Here is a tiny trained network, its code and every weight. The questions are about switching its units off for an input and a target symbol, where a switched-off unit gives its printed mean instead of its output.

import numpy as np


def w(rows, s, z=0):
    codes = np.array(rows[::2]) - 128.0
    scale = np.full(codes.shape[1], s)
    scale[-1] = z or s
    return codes * scale


def f(y):
    return np.maximum(y, 0)


def softmax(a):
    e = np.exp(a - a.max(-1, keepdims=True))
    return e / e.sum(-1, keepdims=True)


def log_softmax(a):
    a = a - a.max(-1, keepdims=True)
    return a - np.log(np.exp(a).sum(-1, keepdims=True))


def net(x, mask):
    ids = ['ΓΛΣΩαβδζηθπτφψ'.index(c) for c in x.split()]
    T = len(ids)
    res = E[ids] + P[:T]
    q, k, v = (res @ M[0].T for M in (Q, K, V))
    z = softmax(np.where(np.tri(T) > 0, q @ k.T / 2**0.5, -1e9)) @ v
    res = res + np.where(mask[0], z, O[0][:, -1]) @ O[0][:, :-1]
    y = f(res @ A[0][:, :-1].T + A[0][:, -1])
    res = res + np.where(mask[1:17], y, B[0][:, -1]) @ B[0][:, :-1]
    return log_softmax(res[-1] @ U[:, :-1].T + U[:, -1])


Q, K, V, O, A, B = {}, {}, {}, {}, {}, {}
E = w([
[113,201,83,205,110],'Γ',
[57,125,182,90,57],'Λ',
[17,178,127,174,120],'Σ',
[121,152,68,161,32],'Ω',
[95,118,232,146,187],'α',
[130,43,174,85,139],'β',
[78,93,228,154,110],'δ',
[180,94,69,111,163],'ζ',
[103,107,21,136,142],'η',
[199,114,164,54,169],'θ',
[147,170,1,155,188],'π',
[158,196,95,175,223],'τ',
[85,216,220,211,121],'φ',
[117,216,183,99,185],'ψ',
],0.017)
P = w([
[254,139,222,158,106],'0',
[70,111,54,33,24],'1',
[217,137,180,154,151],'2',
[38,150,70,37,34],'3',
[174,129,166,157,183],'4',
[30,152,64,43,63],'5',
[157,136,165,147,199],'6',
[18,153,59,49,79],'7',
[147,137,163,131,209],'8',
[29,142,66,53,55],'9',
[142,129,164,139,203],'10',
],0.0096)
Q[0] = w([
[185,2,120,237,167],'h1',
[224,112,153,218,128],'h1',
],0.0068)
K[0] = w([
[219,110,142,185,2],'h1',
[137,67,133,130,69],'h1',
],0.0082)
V[0] = w([
[149,254,179,15,124],'h1',
[182,158,83,184,168],'h1',
],0.0067)
O[0] = w([
[166,245,143,9,96,254],'h1',
[141,208,1,158,231,129],'h1',
],0.0078)
A[0] = w([
[98,100,161,112,80,141],'n1',
[228,133,170,159,191,14],'n2',
[96,93,40,154,41,243],'n3',
[192,21,102,196,134,200],'n4',
[132,68,137,126,219,138],'n5',
[58,153,130,96,96,138],'n6',
[102,144,127,215,180,159],'n7',
[113,173,188,229,170,165],'n8',
[174,162,191,90,233,82],'n9',
[148,173,131,105,112,154],'n10',
[56,21,104,78,168,117],'n11',
[152,203,220,171,129,151],'n12',
[150,160,34,135,87,120],'n13',
[104,167,78,74,98,134],'n14',
[1,173,81,145,85,106],'n15',
[10,97,164,86,129,1],'n16',
],0.0098,0.0064)
B[0] = w([
[143,129,69,65,187,159],'n1',
[184,43,106,164,56,158],'n2',
[159,166,242,254,159,211],'n3',
[99,129,206,97,249,154],'n4',
[185,153,208,84,27,150],'n5',
[139,68,73,99,141,220],'n6',
[203,132,45,180,31,159],'n7',
[57,87,57,198,147,178],'n8',
[218,89,160,168,73,240],'n9',
[99,158,79,120,126,233],'n10',
[110,145,131,198,54,141],'n11',
[48,118,92,143,106,243],'n12',
[71,184,151,44,142,204],'n13',
[67,94,189,139,163,255],'n14',
[207,14,97,77,126,210],'n15',
[154,215,139,199,122,148],'n16',
],0.0072,0.011)
U = w([
[125,87,170,145,50,104],'Γ',
[213,116,143,101,84,42],'Λ',
[100,96,69,136,139,135],'Σ',
[154,104,224,119,131,67],'Ω',
[96,242,226,175,124,114],'α',
[162,213,161,147,45,175],'β',
[209,103,138,105,179,150],'δ',
[184,118,86,143,97,121],'ζ',
[67,189,120,172,71,2],'η',
[106,204,78,166,124,45],'θ',
[64,155,135,56,151,148],'π',
[63,92,196,160,161,168],'τ',
[179,168,75,131,193,174],'φ',
[127,155,152,161,246,217],'ψ',
],0.011,0.0082)

Each question gives the input, a string of symbols that net reads in full, and the target symbol t.
The units are the heads (2 rows each of Q, K, V and O) and the neurons (one row each of A and B). Each row of codes is followed by its name. A weight is (code - 128) times the scale printed after its matrix; where a second scale follows, it is the last column's (O, A, B and U).
mask holds one flag per unit, heads first, then neurons. A switched-off unit (its flag False) gives its mean, the last column of its rows in O or B, instead of its output. The means were averaged over made-up inputs and are rounded, as every weight is.
A unit's drop is (log p(t) with every unit on - log p(t) with that unit switched off) / (log p(t) with every unit on - log p(t) with every unit switched off).
The circuit of an input: a set's keep is (log p(t) with only the set's units on - log p(t) with every unit switched off) / (log p(t) with every unit on - log p(t) with every unit switched off). Starting from the 12 units with the biggest drops (on a tie, the unit counted first), units are removed one at a time, each time the one whose removal leaves the highest keep (on an exact tie, the one counted first), for as long as the keep stays at least 0.8.
circuit, biggest first: the units of the circuit, biggest drop first
most important unit: the unit with the biggest drop
top k neurons: the k neurons with the biggest drops, biggest first
drop of u: that unit's drop, to one decimal
input α ψ Ω δ, target π: circuit, biggest first -> (n9; n1)
input π ζ η η, target τ: circuit, biggest first -> (n3; n14)
input ψ ψ η α η τ δ ψ η π, target π: circuit, biggest first -> (n13)
input ζ Λ ψ Γ α π, target ψ: circuit, biggest first -> (n3; n14)
input Γ ζ Ω δ η α π π, target ψ: circuit, biggest first -> (n3; h1)
input τ Ω Γ, target θ: top 4 neurons -> (n8; n7; n14; n9)
input ψ η Ω ψ Σ ζ, target π: circuit, biggest first -> (n9; n13)
input ψ Ω ψ Γ, target π: circuit, biggest first -> (h1; n13; n9)
input Σ β δ, target τ: circuit, biggest first -> (h1; n8)
input ψ ψ ψ ψ Ω α δ ψ Γ α, target π: circuit, biggest first -> (n3; h1)
input ψ Ω Σ ψ Λ Ω, target π: circuit, biggest first -> (n13; n9)
input ψ ζ ψ θ ψ ψ ψ ψ β Σ, target π: top 2 neurons -> (n9; n14)
input Ω ψ ψ ζ, target π: circuit, biggest first -> (h1; n9; n13)
input ψ ψ ψ ψ ζ β, target π: top 2 neurons -> (n9; n3)
input φ ψ Ω τ, target π: most important unit -> n3
input Γ Γ ψ τ Ω, target α: top 2 neurons -> (n3; n6)
input δ π Ω φ, target Σ: top 2 neurons -> (n15; n8)
input Ω η δ π η ζ δ Γ Σ η, target τ: drop of n16 -> 0.0
input η η α, target Γ: drop of n7 -> 0.3
input ψ ψ ψ ψ ψ Γ, target π: drop of h1 -> 0.4
